Here is a tiny trained network, its code and every weight. The questions are about switching its units off for an input and a class, where a switched-off unit gives its printed mean instead of its output.

import numpy as np


def w(rows, s, z=0):
    codes = np.array(rows[::2]) - 128.0
    scale = np.full(codes.shape[1], s)
    scale[-1] = z or s
    return codes * scale


def norm(h):
    return h / np.sqrt((h * h).mean(-1, keepdims=True) + 1e-5)


def f(y):
    return y / 2 * (1 + np.tanh(0.7978845608 * (y + 0.044715 * y**3)))


def log_softmax(a):
    a = a - a.max(-1, keepdims=True)
    return a - np.log(np.exp(a).sum(-1, keepdims=True))


def net(x, mask):
    res = np.array(x, float).reshape(1, 3) / 4 @ E
    u = 0
    for l in range(3):
        y = f(norm(res) @ A[l][:, :-1].T + A[l][:, -1])
        res = res + np.where(mask[u : u + 3], y, B[l][:, -1]) @ B[l][:, :-1]
        u += 3
    return log_softmax(norm(res)[-1] @ U[:, :-1].T + U[:, -1])


A, B = {}, {}
E = w([
[138,159,15,124,154,183,250,93,240,190],'x0',
[119,117,210,203,40,94,202,138,193,116],'x1',
[204,205,143,48,67,75,117,64,108,165],'x2',
],0.0014)
A[0] = w([
[16,25,43,215,247,192,168,202,178,13,50],'0.n1',
[148,126,113,103,145,136,98,107,98,136,213],'0.n2',
[126,147,70,150,154,176,217,75,207,180,250],'0.n3',
],0.0014,0.0025)
B[0] = w([
[122,158,166,140,103,177,108,185,83,255,182],'0.n1',
[114,150,172,153,121,85,112,180,145,113,202],'0.n2',
[122,117,199,132,92,95,77,189,84,80,255],'0.n3',
],0.0025,0.0018)
A[1] = w([
[147,157,23,126,156,173,234,82,227,184,44],'1.n1',
[133,186,160,111,134,68,64,203,110,117,254],'1.n2',
[140,179,19,124,157,171,234,143,252,200,108],'1.n3',
],0.0023,0.0019)
B[1] = w([
[135,103,218,104,118,75,3,94,24,60,131],'1.n1',
[121,58,158,146,82,192,181,93,119,88,253],'1.n2',
[110,48,224,137,89,131,59,110,30,57,165],'1.n3',
],0.0032,0.0025)
A[2] = w([
[140,64,165,146,62,197,200,152,110,104,244],'2.n1',
[236,235,157,46,55,44,114,60,101,193,68],'2.n2',
[142,135,8,51,251,159,32,133,53,124,132],'2.n3',
],0.0024,0.0011)
B[2] = w([
[172,207,74,46,182,124,98,63,127,156,253],'2.n1',
[11,47,106,243,245,241,117,251,130,167,179],'2.n2',
[149,176,227,208,9,52,241,109,250,128,199],'2.n3',
],0.0029,0.0027)
U = w([
[131,107,159,112,120,108,71,106,79,85,163],'0',
[97,109,120,159,158,175,127,171,127,158,160],'1',
[139,151,151,146,85,77,170,119,176,122,150],'2',
[146,158,70,72,142,143,140,95,131,147,125],'3',
[136,124,44,123,160,2,101,147,131,154,3],'4',
[136,125,39,128,134,39,103,137,130,137,44],'5',
],0.013,0.0034)

Each question gives the input, the list of numbers given to net, and the class t.
The units are the neurons (one row each of A and B). Each row of codes is followed by its name. A weight is (code - 128) times the scale printed after its matrix; where a second scale follows, it is the last column's (A, B and U).
mask holds one flag per neuron, layer by layer. A switched-off neuron (its flag False) gives its mean, the last column of its row in B, instead of its output. The means were averaged over made-up inputs and are rounded, as every weight is.
A unit's drop is (log p(t) with every unit on - log p(t) with that unit switched off) / (log p(t) with every unit on - log p(t) with every unit switched off).
The circuit of an input: a set's keep is (log p(t) with only the set's units on - log p(t) with every unit switched off) / (log p(t) with every unit on - log p(t) with every unit switched off). Starting from all 9 units, units are removed one at a time, each time the one whose removal leaves the highest keep (on an exact tie, the one counted first), for as long as the keep stays at least 0.8.
circuit, biggest first: the units of the circuit, biggest drop first
k most important neurons: the k neurons with the biggest drops, biggest first
top k neurons in layer l: the k neurons of layer l with the biggest drops, biggest first
drop when u is switched off: that unit's drop, to one decimal
input [6,-8,-7], class 2: top 2 neurons in layer 1 => (1.n2; 1.n1)
input [-1,-2,-3], class 3: 2 most important neurons => (2.n2; 2.n1)
input [-6,-7,7], class 1: 2 most important neurons => (2.n2; 1.n3)
input [7,0,7], class 0: circuit, biggest first => (1.n3; 1.n1)
input [6,3,8], class 1: 3 most important neurons => (2.n2; 0.n3; 1.n2)
input [-2,5,6], class 1: top 2 neurons in layer 2 => (2.n2; 2.n3)
input [-4,-5,3], class 2: circuit, biggest first => (2.n3; 1.n3)
input [1,-4,3], class 2: 2 most important neurons => (2.n3; 0.n1)
input [-5,-6,8], class 1: circuit, biggest first => (2.n2; 1.n3)
input [0,8,8], class 1: circuit, biggest first => (2.n2; 2.n3)
input [6,-4,7], class 1: 4 most important neurons => (2.n2; 0.n3; 1.n2; 2.n1)
input [1,0,2], class 3: most important neuron => (2.n3)
input [-2,0,4], class 1: 3 most important neurons => (2.n2; 1.n3; 0.n3)
input [7,-8,6], class 2: 4 most important neurons => (2.n3; 0.n3; 1.n2; 2.n1)
input [-2,-4,2], class 2: 2 most important neurons => (2.n3; 0.n3)
input [5,-3,4], class 0: most important neuron => (1.n3)
input [2,0,-2], class 3: 3 most important neurons => (0.n3; 2.n2; 2.n1)
input [-2,2,0], class 3: 2 most important neurons => (2.n3; 2.n1)
input [7,2,-6], class 0: 3 most important neurons => (1.n3; 1.n1; 2.n2)
input [-5,-8,-5], class 2: top 2 neurons in layer 2 => (2.n3; 2.n2)
input [-2,-6,-1], class 2: drop when 2.n1 is switched off => 0.0
input [-3,-8,8], class 1: drop when 2.n2 is switched off => 1.3
input [4,0,1], class 0: drop when 1.n3 is switched off => 0.2
